Below are the code and all the weights of a small trained network. Each question names an input and a target symbol and asks about switching units off, where a switched-off unit gives its printed mean instead of its output.

import numpy as np


def w(rows, s, z=0):
    codes = np.array(rows[::2]) - 128.0
    scale = np.full(codes.shape[1], s)
    scale[-1] = z or s
    return codes * scale


def f(y):
    return np.maximum(y, 0)


def softmax(a):
    e = np.exp(a - a.max(-1, keepdims=True))
    return e / e.sum(-1, keepdims=True)


def log_softmax(a):
    a = a - a.max(-1, keepdims=True)
    return a - np.log(np.exp(a).sum(-1, keepdims=True))


def net(x, mask):
    ids = ['ΔΛΞΣΨαβθμπτω'.index(c) for c in x.split()]
    T = len(ids)
    res = E[ids] + P[:T]
    r = res
    for j in range(2):
        rows = slice(3 * j, 3 * j + 3)
        q, k, v = (r @ M[0][rows].T for M in (Q, K, V))
        z = softmax(np.where(np.tri(T) > 0, q @ k.T / 3**0.5, -1e9)) @ v
        o = O[0][rows]
        res = res + np.where(mask[j], z, o[:, -1]) @ o[:, :-1]
    y = f(res @ A[0][:, :-1].T + A[0][:, -1])
    res = res + np.where(mask[2:6], y, B[0][:, -1]) @ B[0][:, :-1]
    return log_softmax(res[-1] @ U[:, :-1].T + U[:, -1])


Q, K, V, O, A, B = {}, {}, {}, {}, {}, {}
E = w([
[95,77,173,78,163,142],'Δ',
[155,190,152,102,172,151],'Λ',
[105,140,172,232,144,73],'Ξ',
[167,158,72,158,158,162],'Σ',
[134,173,71,128,176,83],'Ψ',
[87,141,184,50,171,47],'α',
[137,225,125,159,123,111],'β',
[72,99,4,124,107,71],'θ',
[158,88,123,207,134,59],'μ',
[108,122,174,180,149,208],'π',
[117,30,189,178,122,79],'τ',
[120,221,93,110,191,105],'ω',
],0.016)
P = w([
[136,62,146,81,254,109],'0',
[121,191,168,111,109,83],'1',
[97,205,140,99,91,71],'2',
[96,209,155,95,82,57],'3',
[97,187,158,77,106,53],'4',
[124,140,171,67,137,65],'5',
],0.0087)
Q[0] = w([
[70,73,110,201,61,92],'H0',
[148,137,165,255,179,185],'H0',
[135,195,157,104,180,62],'H0',
[167,56,143,213,79,174],'H1',
[86,90,142,239,100,104],'H1',
[145,181,155,94,222,113],'H1',
],0.0092)
K[0] = w([
[132,158,83,96,30,47],'H0',
[74,147,217,125,45,165],'H0',
[127,47,126,127,243,94],'H0',
[77,235,198,134,63,132],'H1',
[29,153,101,40,48,9],'H1',
[108,90,125,58,254,110],'H1',
],0.0088)
V[0] = w([
[195,170,51,146,134,78],'H0',
[137,149,84,51,162,86],'H0',
[212,138,195,223,87,105],'H0',
[80,169,250,176,216,88],'H1',
[89,28,67,187,152,96],'H1',
[35,138,150,15,125,2],'H1',
],0.0089)
O[0] = w([
[241,196,203,125,202,141,132],'H0',
[183,153,125,173,147,254,174],'H0',
[119,127,202,122,157,46,106],'H0',
[58,179,137,146,124,112,253],'H1',
[228,52,134,152,48,72,158],'H1',
[153,178,128,239,52,160,243],'H1',
],0.0097,0.011)
A[0] = w([
[182,125,113,113,154,50,120],'N0',
[137,127,76,80,115,149,3],'N1',
[75,177,121,191,166,120,35],'N2',
[88,157,71,155,2,140,170],'N3',
],0.0091,0.0033)
B[0] = w([
[230,139,214,66,143,110,156],'N0',
[134,200,168,168,47,99,129],'N1',
[74,101,195,106,177,228,215],'N2',
[148,1,128,102,168,90,248],'N3',
],0.0075,0.017)
U = w([
[126,24,20,98,134,140,196],'Δ',
[96,150,107,50,185,208,91],'Λ',
[86,170,159,216,215,26,11],'Ξ',
[215,63,132,43,250,165,81],'Σ',
[213,228,98,194,62,181,235],'Ψ',
[119,45,152,220,111,205,72],'α',
[99,187,157,170,187,125,252],'β',
[217,109,72,229,1,141,240],'θ',
[219,150,209,164,132,87,9],'μ',
[22,86,70,62,192,100,208],'π',
[135,69,152,165,43,66,85],'τ',
[163,176,131,120,121,253,37],'ω',
],0.0051,0.0021)

Each question gives the input, a string of symbols that net reads in full, and the target symbol t.
The units are the heads (3 rows each of Q, K, V and O) and the neurons (one row each of A and B). Each row of codes is followed by its name. A weight is (code - 128) times the scale printed after its matrix; where a second scale follows, it is the last column's (O, A, B and U).
mask holds one flag per unit, heads first, then neurons. A switched-off unit (its flag False) gives its mean, the last column of its rows in O or B, instead of its output. The means were averaged over made-up inputs and are rounded, as every weight is.
A unit's drop is (log p(t) with every unit on - log p(t) with that unit switched off) / (log p(t) with every unit on - log p(t) with every unit switched off).
The circuit of an input: a set's keep is (log p(t) with only the set's units on - log p(t) with every unit switched off) / (log p(t) with every unit on - log p(t) with every unit switched off). Starting from all 6 units, units are removed one at a time, each time the one whose removal leaves the highest keep (on an exact tie, the one counted first), for as long as the keep stays at least 0.8.
circuit, biggest first: the units of the circuit, biggest drop first
unit that matters most: the unit with the biggest drop
k most important neurons: the k neurons with the biggest drops, biggest first
heads that matter: for each layer, one digit per head in row order, 1 if its drop is at least 0.15 and else 0, layers parted by /
drop of u: that unit's drop, to one decimal
input τ α Λ μ Δ, target τ: circuit, biggest first => H1; H0
input Ψ ω Λ, target Ψ: circuit, biggest first => H0; N3; N2
input Ξ π β β α, target Ξ: 2 most important neurons => N3; N2
input Ξ α α τ, target α: heads that matter => 01
input ω Ψ θ ω π τ, target θ: circuit, biggest first => H1; N2
input Δ μ ω θ α ω, target Δ: heads that matter => 10
input α π ω ω Σ Ψ, target α: circuit, biggest first => H1; N3; H0; N2
input Σ ω Ψ ω π Λ, target Σ: circuit, biggest first => H1
input τ μ Ψ μ, target μ: circuit, biggest first => H0; N0
input τ Δ Ξ τ τ Λ, target τ: circuit, biggest first => H0; H1
input π α μ α ω, target π: circuit, biggest first => H0; H1
input Δ Ψ τ Σ, target Δ: circuit, biggest first => H0; N3
input α τ β π Δ, target α: 2 most important neurons => N3; N2
input π α α, target π: circuit, biggest first => H0; H1
input β ω Λ Ξ, target β: circuit, biggest first => H1; H0; N2
input Ξ Λ β τ θ ω, target Ξ: circuit, biggest first => H0
input α τ θ μ, target θ: heads that matter => 01
input Ψ Ψ π π, target π: heads that matter => 11
input Ψ β Σ π Δ, target Ψ: heads that matter => 10
input α Ξ ω Δ β, target α: unit that matters most => N3
input τ α Σ Ψ, target τ: drop of H0 => 0.4
input θ Λ μ α Ξ, target α: drop of N3 => 0.3
input Ξ ω α, target Ξ: drop of H1 => 0.1
